Each row of numbers stands for one object and depends on some of the facts below. Use the named rows to name the rest.

How the objects are related:
q_135 η q_234 q_174 q_978
q_152 η q_163 q_126 q_695
q_167 η q_628
q_17 η q_973 q_289 q_604 q_567
q_204 η q_964 q_685 q_94 q_585
q_218 η q_695 q_228 q_690
q_261 η q_973 q_860 q_183
q_265 η q_826 q_978
q_275 η q_922 q_567 q_183
q_296 η q_467
q_316 η q_973 q_942 q_563 q_625 q_398
q_387 η q_942 q_685 q_83 q_978
q_399 η q_436 q_735 q_83
q_403 η q_289 q_590 q_585 q_257
q_404 η q_942
q_459 η q_202
q_491 η q_759 q_993 q_466 q_174 q_721
q_496 η q_933 q_150 q_324 q_621 q_202 q_860 q_50
q_517 η q_531 q_580
q_527 η q_772 q_24 q_735 q_466
q_610 η q_289
q_644 η q_936 q_759
q_647 η q_625 q_137
q_7 η q_318
q_739 η q_915 q_232 q_707
q_742 η q_130
q_775 η q_232
q_783 η q_587 q_625 q_466 q_170 q_147
q_79 η q_174
q_794 η q_405 q_624 q_362 q_504
q_804 η q_94
q_830 η q_860 q_466 q_155
q_856 η q_289 q_587 q_530 q_466 q_170 q_351 q_57 q_489
q_927 η q_580 q_896
q_105 μ: q_508 q_580 q_830 q_257 q_979
q_147 μ: q_772 q_613 q_314 q_580
q_234 μ: q_261 q_316
q_246 μ: q_405 q_722
q_265 μ: q_17 q_237 q_184
q_281 μ: q_590 q_170 q_375 q_746
q_289 μ: q_24 q_300
q_318 μ: q_772 q_624 q_433 q_517
q_327 μ: q_2 q_857 q_587 q_296 q_746
q_351 μ: q_647 q_589
q_383 μ: q_170
q_404 μ: q_137 q_300 q_896
q_436 μ: q_794
q_459 μ: q_69 q_328 q_204 q_826 q_585 q_316
q_467 μ: q_804 q_83 q_257 q_567
q_489 μ: q_590 q_466
q_496 μ: q_137 q_228 q_690 q_83
q_50 μ: q_517 q_261 q_183
q_554 μ: q_922 q_375
q_563 μ: q_150 q_706 q_296 q_900 q_367
q_610 μ: q_218 q_85
q_685 μ: q_531 q_625 q_94
q_695 μ: q_405 q_775
q_739 μ: q_621 q_625 q_830
q_783 μ: q_296 q_152
q_840 μ: q_163 q_7 q_398 q_183
q_890 μ: q_936 q_616 q_135 q_57 q_722
q_915 μ: q_69 q_625 q_466 q_504 q_856
q_927 μ: q_857 q_126 q_79 q_65 q_781 q_328
q_933 μ: q_530 q_218 q_589 q_978 q_183
q_964 μ: q_794 q_324 q_130 q_625 q_826 q_316
q_97 μ: q_167 q_504 q_527 q_721
q_993 μ: q_742 q_491

Known rows:
q_647: [ -6  -4  27  -4  11   1  -4  -3   5 -19  13  20   3 -13 -21   8   7   5
   0  -6   2   6  -5  29   4  -8]
q_399: [  5  -1  16 -10  -7   4  -5   6  -9  -2  13   2   4  -1  -6  -1  -3   8
  -1   4   9   7 -19  37  15 -12]
q_466: [  7  15  -2  36   1  14   1  -5  -7  -8  -7 -12   9   7  13   4  16   9
  13 -12 -16   4   5 -18 -10   2]
q_491: [  3   2   3   9   3  26 -15  12   2 -10   2  -4   6  -4   0  -2  -6  -1
 -14   0  15  14 -17  33  12  -6]
q_775: [ -8   1  -3   2  -3 -25  -8   2 -13   1  11  20   3   8   8   5 -15 -11
 -11  13  14   3 -10   7  -1  -6]
q_489: [ -5   2 -12  21 -12  13   6 -12  -6 -16   5 -16  19  -2  -1  15  -5   6
   9  -5  -4  20  10 -14   0  -7]
q_218: [  0  -3  22  12  -5 -18  -4  -9  10   1   2  21 -10 -59 -11  -1 -10   8
  -7   3  11   7  -6  52  -7   6]
q_496: [ 10   3  10 -19   6   1  14   1   8 -11   6 -15   3  -7 -33 -23 -15 -33
 -16  36  20  31 -16  -1   7 -12]
q_979: [  8  12  23   7 -13 -16  -4  -9   8  13  22   5  15 -13   4  -3  -5 -13
  -1   7   2  -2  -6  -3   5 -12]
q_281: [-14   6 -14   2 -19   6   8  -7 -25   3  23   5  13 -12  -6  -2 -14   4
   6  10  12  18  14   0  10  -5]
q_900: [ -7  -1 -15   3  -9 -13  -3  -4   7  10  16  16  23   2   4 -10 -10   7
  -7   1  -1  10   4  11   1   1]
q_65: [ -3   4 -12  -1  -4 -21   2  -4  16   9   5  13   4   7   5 -10 -11  19
   1   1   7  11  -2   8   4  -1]
q_628: [  1   3  -5   8  -9 -11   5 -12 -16   5   5  15   6  -4   5  -3  -6  -7
   2   3  10   5   2  -2   0  -4]
q_324: [ 10  17  -4  14  11 -21   7  -6   5  11   1  -7 -19  -8  -8 -13   9   8
   7  21  -3   7 -13 -29   0   5]
q_152: [-11   2   2   0 -22 -19  -6   4  18  -3   9  12  11 -43  -1 -11 -23   5
  -2   7   2  18  -1  41  -7   4]
q_587: [-11  -2 -16  14  -3   5   0  -7  15  -9   3   0  32   3  10   1   6  14
   7 -19 -20  14   2  -7  -4  -3]
q_695: [ -5  -3 -11   5 -26 -26  13  -8 -31  -3 -10  12  -3 -56  17   5 -21 -18
  12   8  -9   4 -17   5  -5   6]
q_57: [ -4  -7 -12  13   1 -12  -5  -2  -5 -18  -7  -4  20  -1  16  18  -2 -18
   1  -6  -9   5 -22  -8  -5  -1]
q_204: [ 13   1   9   4 -12 -28  -4  -3  11   4  12 -11 -24  20 -19   3  -4  39
  -1   8  15  13 -23  35  14 -12]
q_436: [  5  11   5   7  -5  -3  10 -10 -14   6  -4   0 -11   0   9   0   2  13
  13  -2   7   4 -14   0  16  -7]
q_79: [  2   7 -11  -1   0   7  -3   7  10   8  -8   1   7   5  10 -10  -6  24
  -1  -1   9   9 -18  22  15   1]

Rows to name:
No name comes twice in this set of rows, the named rows included.
[ -3  16  20  -8   7 -15  -8  -1  20  -2  16  25 -15  15  -2   1 -14  13
  -4  16  26  -5   0  13   6  -2] | q_794
[ -6 -11   2  16   6   9   8 -21 -14 -12  -8   2  22 -15  -6  14   1   5
   3 -16   3  16  -3  -8   8  -8] | q_351
[  6   0 -13  25 -21 -20  -4 -10   0  -1  23  -9   8  19 -13   7   3  13
   8  -4 -11  14   7   3 -12  -7] | q_590
[  8  10  13   0 -16  -9  17 -21 -14   1  -1   4  19  -4   2  -5 -15 -26
   3  11   7   6   3  -8  15 -14] | q_467
[  1  -1   8 -12 -14  13   1   1 -35   3  11   6  -4  -6  -8  -2  -5   0
   0   6  16  13 -22  32  27  -9] | q_265
[ -4   5 -12   9 -15 -32   8  -8   9   8  -7   8   0 -35  15 -11 -16  14
  10   2  -4   6  -7  20  -8  11] | q_126
[ 13   6   4   7 -24 -11  14 -12 -37  16   5  -9 -12  11  -1   3   4  22
  24  -2   0   7  -8   0  26 -15] | q_685
[-11   7  -5  -4   0 -23  -6   0 -21  -2  12  34   7  13  18   7  -1 -19
   1   6   5  -9  -6 -12  -4  -3] | q_405
[ -3  11  20   6   1 -17  -2 -17  -2  19  22  25  19  -7   8   3   4  -6
  -1   1   6 -13   6 -17  14  -7] | q_624
[  3   7  15  21   3   4 -10  -8   3  17   8  -3  25 -17   7   0   6  -3
  -4 -10 -12  -5 -16  -3  10 -10] | q_772

Now the same objects, written a new way:
Known rows:
q_383: [-10   2  20  21  -2  16  -2 -15  -6   7 -12  13   1  17  -8  -2   1  -9
  -1 -33   3  -6 -15  -6  15  11   5]
q_289: [-53  -3  -5   6 -14   9  -9  26  35   6  15 -22 -20   8   6 -10  -4  12
  -6   3  -6  -7 -15  11  -2 -18  -6]
q_246: [ 26  -6  13  -9 -30   4   0   5  32 -18  -9  15  -2 -27   6  -6   0  -6
 -17 -29  -2 -17 -13 -10  12  13 -26]
q_50: [-14  -2 -15  39   0   4  -9 -73  -6  -2  -8 -25 -14   4  16  -3  -1  -9
 -16  27  35 -10   5 -11  12  -7   1]
q_896: [-25  -4  -5   4  -9  -1   7   7  -9  -4   7  12   8  -4  -4   1   1  15
   6  -1   3  -1 -11 -13  -8  -3  11]
q_973: [-20  -2   1   1  13   6  -3  -8  32   5  13 -25  -9  -2  -6   2  -1   7
 -12  10   0  -8   8   6  -6  -1  -8]
q_398: [ -4   2  -4  -6  13   8 -10  -7  18   1   4 -19  -6  -2  -3   5  -1   2
  -8  11  -1  -4   4   8  -7  -2  -3]
q_232: [-27  -6  -2  12  -7   4   1  -8  15  -8  -1   5  16 -15  -9  -3   2  16
   9  -4   6  -2  -1 -20  -8   2  22]
q_466: [-18  -4  31  -4  17  11 -18  -6  30   0  13  -5  -3  15  -5 -18  -1  -3
  -9  20 -19  -4  12  -4   3 -12   7]
q_616: [ 8 -2 -2 -2 -3 -5  7 -3 -2 -4  2  9  7 -9 -4  6  3  3  2 -4  1  0 -2 -6
 -3  5 -4]
q_405: [ 36  -8  10  -8 -17  -6  23  -8  23 -11   4  22   1   3   0  12  -1 -14
  -8   5 -15 -19 -15 -19  -7   9 -39]
q_900: [ 7  1 -5  1 -2 -3 14 -1 -3 -1  0  6  5  0 -5 -1  0  7  5  3  6  2  0 -5
 -5  6 -4]
q_826: [ 10   6  -8 -19   9 -13 -10   2  -8 -12   6 -14   1  13  -2  -7  -4 -10
   7 -18   3  -5   7  -6  -7  -8   8]
q_804: [  3   4 -18 -17   7  -3  -7  30 -17   2  -5 -10  -1  -1  -3  18  -4  -3
   2 -13  -1   0  -3  14  -8   6  -2]
q_504: [ 10  -4  16   2  -3 -16  21  -6  -5   5   5  15   5  21  -1  13  -1 -14
  15  18 -17 -10  -8 -19 -12   8 -17]
q_852: [ 5 -1 -1  3  0 -3  9 -6 -8 -2  1  9  8 -3 -3  8  2  4  4 -1  1  2 -2 -5
 -5  5  6]
q_531: [-13  -5   7   2  -1  -6   5   1   2  -4   0   6  13  -7  -3   5   1   6
  15  -1  -2  -2   1 -17  -8   6   8]
q_300: [-25  -2  -9  -1 -10  -5  11  13 -28  -2  11  10   0  -1   1   3   2  14
   4  -5   4   1 -16   1  -3 -10   4]
q_2: [ 4  2 -6  0 -2 -1 15 -5 -7  1 -1  8  8  2 -6  0  1  6  4 -3  5  4 -2 -3
 -3  4 -1]
q_367: [ 8  1 -6  3 -5 -3 15 -1 -7  0 -2  8  7 -2 -6  1  1  6  6  0  6  3 -1 -5
 -4  5 -4]
q_742: [  9   0  -4   2  -4  -3  11  -2 -21   0  -1  13   4  -7  -2  10   3   1
   5   0  -1   4  -4  -1  -1   6   4]

Name these rows:
No name comes twice in this set of rows, the named rows included.
[-11   5 -12  -9  15  -6 -16  23  18  -4   4 -18   8   5  -5  11  -7   2
   5 -14  -3  -8   4   1 -14   9  -7] | q_94
[-16  -1  24   0  14  32 -11 -16  37   8   8   1 -10  18 -17  -9   2  -6
 -11  -2 -21  -3  -2  11   5  -9  11] | q_170
[-25  -2  -4  -5   1   8  -1  19   7   0  16  -5 -10   4   2  -5  -1  11
  -4   7  -8   0  -8   9  -6 -17  -1] | q_137
[-25  -2  14  12  -9 -11  -6  38 -11   4 -10   7   8  -1  13   0  -2   2
   6  12  -2   3  -3  -8   3  15 -13] | q_105
[  6  -5  -2  16 -19 -17  20 -40 -29   5   1 -29 -15   2  12  -2   3  -8
   7 -32  16  -8  14  -1  17 -10  12] | q_459
[ 26   1   2 -26   4   9  -3  14 -31   3  -4   6 -10  -5   0  -2   1  -9
  -7   7 -11  10   5  16   7 -10  14] | q_527
[ -9  -4  12  11   7  -8  16 -32 -12   1  14 -19   1  -3   1   3   3   5
 -12   3  17  -9  15  -6   5  -6  -7] | q_324
[ 35   1 -27 -11  -8  -5   3  -8 -18   7   0 -29 -25  -6   4  12   0 -15
   9 -23  -6   3   9  20   2 -15  23] | q_316
[ 24   6 -18   1 -16  -4  40   9  -9   6 -15   7  11  -2  -6 -19   0  20
   1  -2  13  12   4  -1  -4   9 -10] | q_296
[-15   0  -4  22 -10   0  -8 -20   6  -3 -11   3   1   6   8  -3  -1  -4
   4  15  10  -3 -10 -16   1   6   0] | q_318
[ 23   1   8  13  -9  -9 -18  -1  70 -21  13  24   3 -12  13  -7   2   0
  -3 -31  12  -6 -13  -1  18  11 -44] | q_695
[-11   0   4 -18   3   5  -7   3  -1  -5  13   1  -5   9  -1 -14  -3   6
  -9  10  -9   1   1   1  -3 -17   8] | q_24
[-12  -3   7   9   5  -3  25 -30 -16   1   9 -13   2  -4  -1  -3   3  12
 -17   8  20  -7  16  -1   5  -5 -17] | q_150
[ -9   7  -8 -17  23   3 -25   2   1 -15   2 -12   7  15  -2  -6  -9  -4
  -6   7   4  -8   5  -4 -10  -2  -2] | q_978

